[-13  20   0  14   6  28  18   9   3  30 -13   1  46  29   2   4  32 -19
 -16  30 -26   6  15  50   2 -50 -50   4   1  26 -19  28  33 -43]
k989
[-13 -18  16   2  -1  19  27  19  17  21   9 -14 -19  19  -7  18  -6  12
  -1  30   4   4 -17  33  16 -44 -39  10   3  17 -28  26  33 -27]
k718
[  9  36  20  -1   8  14   2 -10 -13  10 -26 -15 -15  -4  30  12 -16  29
   3 -21  23 -10 -12  28  -5   1 -12  -6   8  16  26  29  -8  -8]
k700
[ 14 -21  -1  -2  -3   8  -8 -17 -15  17 -33 -28   0  -3  20 -24   9   0
  -5  -4   2   3 -35 -20  21   1  13 -29  16  -5  10  66  38  71]
k101
[ 37  -5  57 -16  14  -2  17  -9  27   9   6 -20  16  11  34  31  17  33
  -5  29   1 -34  -9  10  21 -29 -13 -13 -10  26 -50  33 -12  -4]
k511
[  6 -21   4  -9  12  46  22   5 -32  33 -17 -20  16  37 -10  -9 -20 -50
  23  42 -25 -16  -8  81  34 -46 -23   0  19  30 -30  20  44  -8]
k363
[-25  39   6  24  11  -1   2 -25 -40   8  16 -30 -14   8  39  14  14 -16
  12 -32  -5  -6 -23  21  25 -36 -17  25  32  10  12   7  35 -36]
k118
[ 68   2  24 -48   1  16  -7  10 -30  23 -13  -1  60  27 -26   3  -5  -3
 -53  47  10  30 -17  10  28 -39 -11  -6 -35  -4  15  21  40   0]
k101
[-16 -41  13  -6  24  15   0 -21  -6  22 -10 -17  27   0  23 -12  -3  10
 -27  45  14   4 -32  65  25 -40  10  18  14  22   8  18  51 -10]
k363
[ -4  22  17   4  -2 -10   3   2  -8  25 -47  -2 -21 -12   0  -1 -32  23
  11   8  12  -5 -11  22   1 -16   9 -13  -6  13  28  23  10  -4]
k989
[ 14  42  22 -25 -20 -24 -12  13 -17  14  -5   3  14   3  -1   3  16  13
  20  16 -13 -19   0  10  32 -48 -12 -21 -30  19   8   1  -9  -9]
k753
[ 43  27 -15 -22   6  22  -5  -7   5  16  -6 -31  26  32  -1  10  14  -5
   6  13  -3 -13 -10  21  30 -44 -12 -18   3  26   3  37  33  -3]
k101
[ -8   5  23  23 -30  -4  11   1 -48  24 -15 -14  -6  24  -6  -3 -24   0
  19  11 -10  -2 -36  50  27 -50 -50  -5   0  14  14  29  46  -5]
k152
[ 21  33  35   2 -36 -12  19  -5 -30  21 -22 -17  20 -35 -22 -15  12  17
  12 -26 -27 -11 -37  25   6 -44 -34 -22  23   1  15  15  37 -15]
k511
[ 14  26  59 -17  15  -9  20   7 -10  42 -12  -6  20  10  -1  12 -11  11
  11  26 -23 -25 -12   3  -7 -50 -45  -8 -10  14 -17  -4  23 -53]
k511
[ -1  15   8   8  20  -7  -6  -4  13  36 -26  15  -9   5  29  -9 -24   0
   8   7   7  -3  -1  39   1   5 -12 -24  -3  31 -12   1  -2 -19]
k718
[ -6 -45   0 -44  29  18   0  26  16  -4  15   5  16  32  -8   9 -10   4
 -22  29  -8  -8   9 -11   3 -17 -17  24 -24  -1 -27  14 -20 -27]
k363
[ 34  52  38 -13 -20  15  35 -10 -33  29 -27  -7  33  44  -2   5  -2 -24
 -15  20  -2  -1  18  24   4 -49  -3   2  13  35 -15  31  33   1]
k989
[ -1  10  13 -30  11  30  -8  19  -3  16 -15 -10  35  38 -17  -5   4   9
  -7  64   4  -2  -3  21  18 -33  -3 -10 -11  54   3  20  -9 -39]
k152
[-13 -10   2 -29   7 -15 -10   5  35 -10  26   7 -15   0   4  43  11  38
  -4  44   4 -12   7 -31 -25 -12   1  21 -53   7   5   0 -60 -36]
k118
[ 16   9   0   7  18 -28 -28  11 -30  32  -2   9  46  31  21 -27 -20   4
 -17 -16 -24   2 -21  22  35 -30 -44  15 -18   9  10  -7  44 -23]
k152
[ 19  -7   4 -22  24  23  -1 -16  12  11   4  -5  34  34  22   2  -6   6
  -9   9  21 -11  -5 -12  10 -24   4  12  20  36 -14  14   3  20]
k118
[ 33 -31 -55  -6   3 -24  -6 -28  24  13  13 -48  -5 -14  27  -7  14  35
  81  -5 -22 -25 -35 -11  60  14   0 -29   3   4 -20  24  19  19]
k152
[ 29  40 -11 -39   9  -2   9 -26 -30  15 -15 -39  -2  27  41 -20 -10  -4
  18  18  26 -25 -16  24  49 -40   2 -12  -9  77  15  30  11 -35]
k753
[ 12   1 -22 -52  25  -9 -11  -4  32 -17  29  26  -7  -1  -7 -17  15   2
 -19  23  -2   1   8 -35  -3   6  -7  -8 -21 -10 -10   4 -26 -48]
k718
[ 36 -66  -6  35  41  12  27  16  70 -30  49 -12   3  31 -30   2   0 -17
 -21 -25   8   5  -6 -83  -3  32  -9  20  25 -53 -52 -18  25   7]
k718
[ 21  23  42 -19 -12 -15  11 -10 -25  32  -2 -17 -32  14  17  28 -23 -16
  64  -7 -12 -28 -19  18  24 -32   5 -11 -12  -1 -26  -1   7  14]
k753
[  1  22  11  -6 -18 -30 -29 -11  20   6 -32  11  -9 -12   1 -21 -23  24
 -15 -22  10 -11  -6   9 -23   7  37 -16  16  15  32  25 -14  31]
k363
[ 14 -12 -20 -49  50  57 -14   3  24 -13   3  -3  39   5   3 -12  29   5
 -19  19  15  -3   6   8   4  -2  19  19 -11   8  -3  -2 -41 -38]
k753
[ 11  35   2  23   3   5  -8   2  30   5 -36   7   1  -6  -8   8 -15  13
  -8 -27  21  -1  10  19 -14   7  17 -10   2   5  21   9 -12  -2]
k989
[ 11   2 -64  48   9 -50 -30 -19   8 -33  27 -34 -12 -41  19  -8   7  45
 -16 -29  17  11 -34   5  49  13  10  33  -7 -11  76 -19  37 -33]
k118
[ 10 -21 -11 -19  19  46  -4  12  49 -26  11  -5  35   5 -35  32  26  35
 -12  27  30  -4  22  -6  -5 -12   3 -16  -4 -11  -4  -3 -42  -3]
k101
[ 15   4 -39  -3  31   6 -13  -9 -15 -21  17  11  10 -19  -7 -14  -5  17
 -24 -22   7  -6  -7   4  -3 -17 -32  34 -14 -21  46 -19 -13 -57]
k118
[ 11 -48  -5 -41  46  14 -11   7  -9  11   7 -13   1  33  29   3 -35  25
  17  52 -10 -18 -35  64  37 -21 -28  15 -38  32 -16  17 -24 -67]
k152
[ 18  -5  -8 -43  20 -20  12  -4 -11 -18  18  -6   3   5  20 -19  -2  14
  -6   1 -22 -36   4 -26  15 -10 -30  10 -19   9 -16   9 -18 -35]
k511
[  0 -30  41  58  11 -19  19   7  33  28 -18 -12  -3 -30   4   5 -17  37
   9 -41 -19  -9 -26 -16 -39  19 -54 -12  16 -35 -22   1  11  -8]
k511
[ 17 -38  24 -15  10  40  24  19  -8  -2 -10 -27  11  43 -22   0 -22 -17
 -33  26  10  -4  -8   5  10 -22  19  33  11  14 -14  30  21  17]
k363
[ 23 -36 -13   2   7  49  17 -12 -18  18 -28 -19  36   0   2 -29 -20  19
   7 -35   5 -19 -31  65  35 -46 -28   7  56   9  -6  41  45  37]
k363
[ -2  33  25  -6  -8   6  -5  -3   9  18 -18   4  -3   3   7  14  -6  16
   8  12   0  -3  -9  34 -27  -5 -14 -15   1  13  22  20  -5  -6]
k700
[-10 -29 -42 -14  16  -1   0  -6   0 -13  -5 -25   5   8  35 -24 -22  28
  33 -68  -7 -45 -38 -32 -10  -5   8  20  23  50  17  10 -47   7]
k118
[ 48  -5  -8 -26  26  10  13 -12   0  17 -16 -13   9  15  23 -32   1 -31
  -8  29  10 -23 -17  11  35 -18  15 -28 -17  66 -20  26   2 -10]
k718
[-23 -13  -1  -9 -17 -57 -19 -43   7 -15  13 -22 -12 -25  31 -24 -12  67
  51 -62  18 -16 -58 -36  20   5  23 -34  55   6  20   9  -7  25]
k152
[ 31 -10 -28  15  13   1  -5 -13 -14 -20  16  -6   4  -8  -7 -15   0 -10
 -27  11  17 -10 -26  30  34 -40 -30   5 -22  16  35   9  15 -30]
k118
[ -6 -19 -44 -26  29  -3 -26 -27  26   0  18  11  -9 -15  20  -9 -11  18
 -29  -2  21  15 -13  -9 -18   8   1  35 -15  -7  27   7   0 -22]
k118
[ 39  15 -10  34  19  11 -16 -40  -7  33 -25  -4   2   2  30 -22 -13 -29
   5  -9  13 -14 -37  43  28 -28 -21 -20  15  20  18  40  55  29]
k118
[-17 -42 -22 -46  30  15 -10  18  -1 -11  -1 -12  -3  -5  10  -4  -8  16
  13   9 -16 -29 -14  35  22 -14   5   9 -20  24  -8  14 -50 -40]
k363
[-14 -13  11 -37  23  58  -5   4 -23  -6 -20  -9  29  36  46  -2   1  -5
   4   4  11  -5 -13  28  24  14  25   9  24  33  -5  29 -14  41]
k700
[ 26  -3   7 -18  34  78   9  24 -14  35 -20 -20  51  44 -22  15  -1  -2
  13  43  -5 -17  12  56  39 -65 -24   1  19  15 -24  11  39  11]
k101
[  3  -1 -28 -23  13  -2  -2   8  44   5  28  16  16   1  -5   4   5  24
  -8 -10 -12   9  33  35  14 -15 -41  -2  13  -4 -50   8  -6 -33]
k989
[ 16  30   1  -2  12  16 -12   4  -6  10   5 -16  32  39  18  -1  11 -13
   9 -29 -21 -12  15  23  20   0   6   6  22  27 -33   1 -16  -9]
k152
[-35 -11  39   0  -7 -16   6  10  23  48 -10 -24  14  30   7   7   1  11
  14  45 -25 -13 -17  15   0 -48  -5  -9  22  47 -24  29  39  -1]
k363
[-21  36  42 -30  16  -8   5   6 -23  31 -19  -1  31  31  20 -12  -5   6
 -16  10 -11  -7   1  -3   1 -50  15  14  24  40  -3   9  23 -23]
k989
[  31   39  -10   15   16   25   -3  -12   20    0  -34  -51   13  -46
  -29  -37   20   13   37 -114  -26  -41  -41   -6  -35    3   45  -21
   88    6   25   12  -28  -25]
k363
[ 28   9  18   9   4   5 -11  11 -22  18 -28 -12  20  33  -3 -36  -7 -20
 -10  18 -17 -13 -14   8  18  -9   7 -15  -1  35   2  29   7  17]
k152
[ 28  25  15 -44  -2 -34   4  -7 -13  24  12   4  23 -14  21   4  -2  43
  -6  10 -19 -12  -4  42  28 -45 -60  -4 -23  15 -16   5  13 -57]
k511
[ 19 -38 -37  17  28 -13   9 -23  36  -7   1 -56 -16 -22  -4 -23 -42  46
  39 -67  12 -19 -56  -5   5  16   5  -3  66  -5  19   3  23 -31]
k363
[ 21  18   5 -13  -8 -21   2 -18  -1  15  -8   2 -14 -10  15   0 -28  17
   5   7  16  -2  -3  25  -7  10 -15 -24 -13  15  16   9  -3   1]
k700
[  8 -34  45 -16   7  13  39  18 -11  12  -4   0   9  34 -16   8 -20 -21
 -45  80  18  11  15  25  13 -39 -10   0 -29  34 -38  22   7 -13]
k989
[ 30  18  29 -13  27  16 -19  19  11  46 -42 -11  31  18  24  -2 -11  37
   0  15  20 -12 -38  24  36 -51 -28 -18 -19  43  14  38  18 -18]
k753
[ 21 -39  14 -44  14  17   1  22  -6  25  -1  -1  16  39   8 -18 -37   0
   0  34 -25  10 -11  34  16  14 -10   8  18  15 -36  23  20  37]
k700
[  4 -19   0 -12  22  31 -12  22 -22   7 -11   4  31  52  -1 -28 -13  -2
  -5  49 -16 -12   5  34  40 -19 -21   7   2  26 -13  21   6   9]
k152
[ -4  29  -4  18  -7 -11 -22 -31  12   1 -12   5 -19  -7  14  -4 -20  17
  10 -21  26   5  -7   5  -7  18   7 -18  38   5  27  15  -5  21]
k118
[ 23 -12  24  30  22  32  32 -13   1  27 -18 -10  26  27  27   9 -15  -2
   7  26   8 -20   6  55  29 -23 -69 -15  14  18 -44  20  41  -2]
k511
[  5 -34 -14  34   8  -4  16  -2  92   8   2 -46   5  10   1   2  -6  34
   1 -36   4   5 -10 -17 -26  27  45  17  59  17 -32  17  24  28]
k989
[ 16  27   5 -24  19  24  -9  -8  23  27  -9  11  10  25  27 -10  20 -19
  -3   7   5  -9   4  10  30 -23  -4 -25  16  32 -39  41  20  18]
k718
[ 21  32  17 -30   8  18  -5  -1   8  30 -26   7   3  -9   7   0 -13  39
  -7  13  17 -10  10  30 -12 -14 -12 -13   0  20  12  25  -6   8]
k700
